Below is a small trained network, with its code and all its weights. Each question gives an input and a target symbol and asks what happens when units are switched off, that is, made to give their printed mean instead of their output.

import numpy as np


def w(rows, s, z=0):
    codes = np.array(rows[::2]) - 128.0
    scale = np.full(codes.shape[1], s)
    scale[-1] = z or s
    return codes * scale


def norm(h):
    return h / np.sqrt((h * h).mean(-1, keepdims=True) + 1e-5)


def f(y):
    return y / 2 * (1 + np.tanh(0.7978845608 * (y + 0.044715 * y**3)))


def softmax(a):
    e = np.exp(a - a.max(-1, keepdims=True))
    return e / e.sum(-1, keepdims=True)


def log_softmax(a):
    a = a - a.max(-1, keepdims=True)
    return a - np.log(np.exp(a).sum(-1, keepdims=True))


def net(x, mask):
    ids = ['ΔΘΦαεζημω'.index(c) for c in x.split()]
    T = len(ids)
    res = E[ids] + P[:T]
    u = 0
    for l in range(3):
        r = norm(res)
        for j in range(2):
            rows = slice(3 * j, 3 * j + 3)
            q, k, v = (r @ M[l][rows].T for M in (Q, K, V))
            z = softmax(np.where(np.tri(T) > 0, q @ k.T / 3**0.5, -1e9)) @ v
            o = O[l][rows]
            res = res + np.where(mask[u + j], z, o[:, -1]) @ o[:, :-1]
        u += 2
        y = f(norm(res) @ A[l][:, :-1].T + A[l][:, -1])
        res = res + np.where(mask[u : u + 8], y, B[l][:, -1]) @ B[l][:, :-1]
        u += 8
    return log_softmax(norm(res)[-1] @ U[:, :-1].T + U[:, -1])


Q, K, V, O, A, B = {}, {}, {}, {}, {}, {}
E = w([
[117,97,132,67,53,128],'Δ',
[45,128,70,173,167,221],'Θ',
[93,97,153,91,180,77],'Φ',
[173,151,130,234,4,125],'α',
[125,148,169,159,146,95],'ε',
[65,106,146,55,141,149],'ζ',
[34,206,98,93,112,97],'η',
[131,158,184,145,149,145],'μ',
[160,198,156,95,158,165],'ω',
],0.019)
P = w([
[79,40,197,254,175,180],'0',
[49,175,157,130,10,134],'1',
[60,176,122,139,29,135],'2',
[79,183,109,142,42,127],'3',
[72,183,87,148,53,118],'4',
[90,189,78,142,63,97],'5',
[103,193,77,151,69,77],'6',
[91,183,89,165,68,85],'7',
],0.0052)
Q[0] = w([
[250,70,172,205,200,101],'0.h1',
[48,69,108,92,39,82],'0.h1',
[126,24,6,13,35,132],'0.h1',
[161,191,221,144,190,198],'0.h2',
[4,38,192,2,60,103],'0.h2',
[130,123,76,114,187,91],'0.h2',
],0.0074)
K[0] = w([
[158,95,149,133,83,116],'0.h1',
[51,167,123,137,91,63],'0.h1',
[97,185,81,92,50,92],'0.h1',
[148,92,163,139,157,174],'0.h2',
[119,163,91,148,158,5],'0.h2',
[119,133,72,91,68,112],'0.h2',
],0.013)
V[0] = w([
[193,155,119,204,125,72],'0.h1',
[156,44,159,114,101,175],'0.h1',
[137,186,106,110,144,153],'0.h1',
[126,140,144,177,41,2],'0.h2',
[130,102,153,114,205,60],'0.h2',
[118,158,143,195,141,119],'0.h2',
],0.0086)
O[0] = w([
[113,163,170,133,151,130,3],'0.h1',
[252,110,178,114,158,148,67],'0.h1',
[162,61,133,93,98,100,141],'0.h1',
[107,127,98,105,123,153,124],'0.h2',
[131,108,25,128,168,89,156],'0.h2',
[148,114,114,72,97,128,216],'0.h2',
],0.011,0.0038)
A[0] = w([
[142,119,140,67,111,104,3],'0.n1',
[231,146,129,77,111,132,234],'0.n2',
[189,127,74,126,2,147,10],'0.n3',
[152,164,204,154,157,149,57],'0.n4',
[149,123,103,184,71,150,82],'0.n5',
[116,153,75,149,130,154,60],'0.n6',
[139,139,139,168,106,82,33],'0.n7',
[190,148,138,107,100,49,192],'0.n8',
],0.0077,0.0017)
B[0] = w([
[48,72,182,150,177,208,127],'0.n1',
[80,38,144,253,80,93,254],'0.n2',
[134,118,48,103,138,64,230],'0.n3',
[102,130,24,86,91,111,251],'0.n4',
[237,128,31,105,103,180,159],'0.n5',
[135,126,126,113,91,205,152],'0.n6',
[106,183,82,80,76,249,130],'0.n7',
[6,78,158,208,113,251,217],'0.n8',
],0.0051,0.0023)
Q[1] = w([
[96,127,150,186,113,168],'1.h1',
[153,249,148,119,140,106],'1.h1',
[198,161,146,192,104,142],'1.h1',
[164,141,105,86,93,45],'1.h2',
[135,216,205,128,163,123],'1.h2',
[137,158,253,188,113,218],'1.h2',
],0.012)
K[1] = w([
[147,76,176,196,163,103],'1.h1',
[185,100,151,131,190,131],'1.h1',
[191,106,171,196,104,227],'1.h1',
[177,158,124,97,41,2],'1.h2',
[182,137,195,204,126,133],'1.h2',
[142,63,201,208,180,156],'1.h2',
],0.009)
V[1] = w([
[63,112,26,216,82,54],'1.h1',
[2,68,199,57,80,137],'1.h1',
[163,78,192,88,180,102],'1.h1',
[78,72,133,170,134,129],'1.h2',
[177,150,171,77,148,42],'1.h2',
[140,118,139,137,198,116],'1.h2',
],0.007)
O[1] = w([
[182,145,114,134,84,105,247],'1.h1',
[188,109,206,130,173,131,254],'1.h1',
[115,118,114,102,145,147,72],'1.h1',
[134,83,128,195,132,143,199],'1.h2',
[115,151,193,87,1,26,25],'1.h2',
[60,107,111,151,85,92,85],'1.h2',
],0.0093,0.0037)
A[1] = w([
[163,150,82,171,26,159,3],'1.n1',
[194,62,122,96,135,2,73],'1.n2',
[88,178,119,45,195,166,185],'1.n3',
[111,152,207,180,135,99,113],'1.n4',
[105,208,99,133,127,132,127],'1.n5',
[75,131,133,186,196,211,82],'1.n6',
[149,141,185,114,171,150,117],'1.n7',
[34,102,151,43,84,79,1],'1.n8',
],0.0086,0.0034)
B[1] = w([
[121,244,144,198,155,137,232],'1.n1',
[65,145,49,124,229,158,218],'1.n2',
[164,82,57,140,119,116,249],'1.n3',
[234,104,55,64,107,136,190],'1.n4',
[148,72,231,102,87,158,225],'1.n5',
[108,106,127,38,93,174,253],'1.n6',
[107,159,117,111,126,18,166],'1.n7',
[96,254,212,130,75,144,216],'1.n8',
],0.0073,0.0028)
Q[2] = w([
[58,165,135,106,44,139],'2.h1',
[5,42,39,59,124,114],'2.h1',
[172,83,216,83,208,152],'2.h1',
[219,140,165,153,112,201],'2.h2',
[99,162,83,131,86,114],'2.h2',
[198,213,254,132,130,190],'2.h2',
],0.0085)
K[2] = w([
[63,126,126,124,97,89],'2.h1',
[125,166,48,48,94,182],'2.h1',
[190,155,172,156,147,206],'2.h1',
[98,87,170,165,76,123],'2.h2',
[85,151,151,109,96,98],'2.h2',
[125,155,156,177,65,253],'2.h2',
],0.012)
V[2] = w([
[107,112,108,139,92,235],'2.h1',
[107,100,85,141,122,86],'2.h1',
[94,179,132,254,76,89],'2.h1',
[109,130,116,110,146,231],'2.h2',
[205,36,98,43,70,194],'2.h2',
[80,25,28,94,60,157],'2.h2',
],0.0073)
O[2] = w([
[94,112,85,109,133,148,254],'2.h1',
[138,82,201,59,215,254,161],'2.h1',
[91,58,159,144,169,109,99],'2.h1',
[118,142,91,139,171,58,215],'2.h2',
[106,99,131,129,97,173,113],'2.h2',
[142,161,207,118,87,124,221],'2.h2',
],0.0076,0.0025)
A[2] = w([
[155,153,202,129,176,153,162],'2.n1',
[121,109,10,132,242,8,74],'2.n2',
[165,87,214,119,100,158,102],'2.n3',
[34,163,150,141,70,40,48],'2.n4',
[47,105,90,208,195,48,170],'2.n5',
[123,56,239,52,212,99,3],'2.n6',
[212,104,79,90,194,79,187],'2.n7',
[197,21,216,125,111,106,136],'2.n8',
],0.011,0.0054)
B[2] = w([
[150,153,115,91,161,103,153],'2.n1',
[67,151,17,160,172,69,253],'2.n2',
[73,83,95,157,128,106,172],'2.n3',
[73,155,197,139,150,154,188],'2.n4',
[151,151,88,99,80,112,195],'2.n5',
[128,121,153,174,250,127,154],'2.n6',
[98,149,131,129,126,76,209],'2.n7',
[159,80,169,151,100,132,185],'2.n8',
],0.015,0.0074)
U = w([
[117,11,117,137,64,107,138],'Δ',
[95,85,71,134,166,235,2],'Θ',
[77,105,43,123,145,64,179],'Φ',
[161,162,106,225,97,141,12],'α',
[150,106,96,2,67,136,127],'ε',
[142,67,157,141,223,116,180],'ζ',
[41,141,183,103,119,129,124],'η',
[196,118,156,80,114,63,197],'μ',
[196,159,134,74,192,142,160],'ω',
],0.0086,0.0023)

Each question gives the input, a string of symbols that net reads in full, and the target symbol t.
The units are the heads (3 rows each of Q, K, V and O) and the neurons (one row each of A and B). Each row of codes is followed by its name. A weight is (code - 128) times the scale printed after its matrix; where a second scale follows, it is the last column's (O, A, B and U).
mask holds one flag per unit, layer by layer, with each layer's heads first. A switched-off unit (its flag False) gives its mean, the last column of its rows in O or B, instead of its output. The means were averaged over made-up inputs and are rounded, as every weight is.
A unit's drop is (log p(t) with every unit on - log p(t) with that unit switched off) / (log p(t) with every unit on - log p(t) with every unit switched off).
The circuit of an input: a set's keep is (log p(t) with only the set's units on - log p(t) with every unit switched off) / (log p(t) with every unit on - log p(t) with every unit switched off). Starting from the 12 units with the biggest drops (on a tie, the unit counted first), units are removed one at a time, each time the one whose removal leaves the highest keep (on an exact tie, the one counted first), for as long as the keep stays at least 0.8.
units of the circuit, in order: the units of the circuit, biggest drop first
most important unit: the unit with the biggest drop
top k neurons: the k neurons with the biggest drops, biggest first
which heads matter: for each layer, one digit per head in row order, 1 if its drop is at least 0.15 and else 0, layers parted by /
input α η η ω ζ, target η: units of the circuit, in order -> [1.n8; 2.n2]
input Φ α ω μ, target ω: units of the circuit, in order -> [2.n2; 2.n1]
input ε η Φ ε, target ζ: top 3 neurons -> [0.n8; 2.n6; 1.n5]
input η η ε ω α Θ ω, target μ: most important unit -> 1.h1
input ζ μ Φ ω Φ μ η ε, target α: top 4 neurons -> [1.n1; 0.n8; 2.n2; 0.n4]
input ζ Δ ω, target α: units of the circuit, in order -> [0.h1; 0.n2; 1.n1; 2.n2]
input α Θ η, target η: units of the circuit, in order -> [2.n4; 2.n2]
input Θ ω ω ε ω ζ, target ε: units of the circuit, in order -> [0.h2; 2.h1; 2.n2]
input Φ η η Θ ω ω μ μ, target ω: top 3 neurons -> [0.n4; 1.n1; 2.n2]
input ε μ α μ Δ, target ε: top 2 neurons -> [0.n3; 2.n2]
input ζ ε μ ω Δ ε Δ, target ε: which heads matter -> 01 / 00 / 01
input η Θ ζ Θ μ, target μ: which heads matter -> 10 / 10 / 10
input ζ ω Δ Φ ω μ μ ε, target α: which heads matter -> 10 / 10 / 00
input Δ ζ ω, target ε: most important unit -> 0.h2
input ω ω Θ ε, target Δ: which heads matter -> 10 / 00 / 00
input η Δ η α Φ ω ε, target μ: top 2 neurons -> [1.n4; 2.n2]
input α η Φ ω η μ Δ, target η: top 4 neurons -> [1.n8; 1.n3; 2.n4; 0.n2]
input η Φ ε, target μ: which heads matter -> 10 / 11 / 00
input μ ω μ, target η: top 2 neurons -> [0.n8; 2.n4]
input α η Θ ω Δ ω Δ, target η: which heads matter -> 10 / 00 / 00
input μ Θ μ Φ Θ Δ Θ ε, target η: which heads matter -> 10 / 11 / 00
input ω ε Φ α ω, target Δ: top neuron -> [0.n2]
input ω Θ Θ ω ω μ ζ, target ζ: which heads matter -> 01 / 10 / 00
input μ ω ζ ω ω ω ω, target η: which heads matter -> 10 / 11 / 00
input Φ η Θ Δ ζ Φ ω, target ω: top 2 neurons -> [0.n4; 2.n1]
input Δ η Θ η μ, target ε: which heads matter -> 10 / 10 / 10
input η Φ ω Δ μ, target μ: which heads matter -> 00 / 00 / 00
input ε Δ Φ μ, target ζ: most important unit -> 2.h1
input α Δ ω ω μ ω ζ, target ζ: top 3 neurons -> [2.n6; 0.n1; 1.n8]
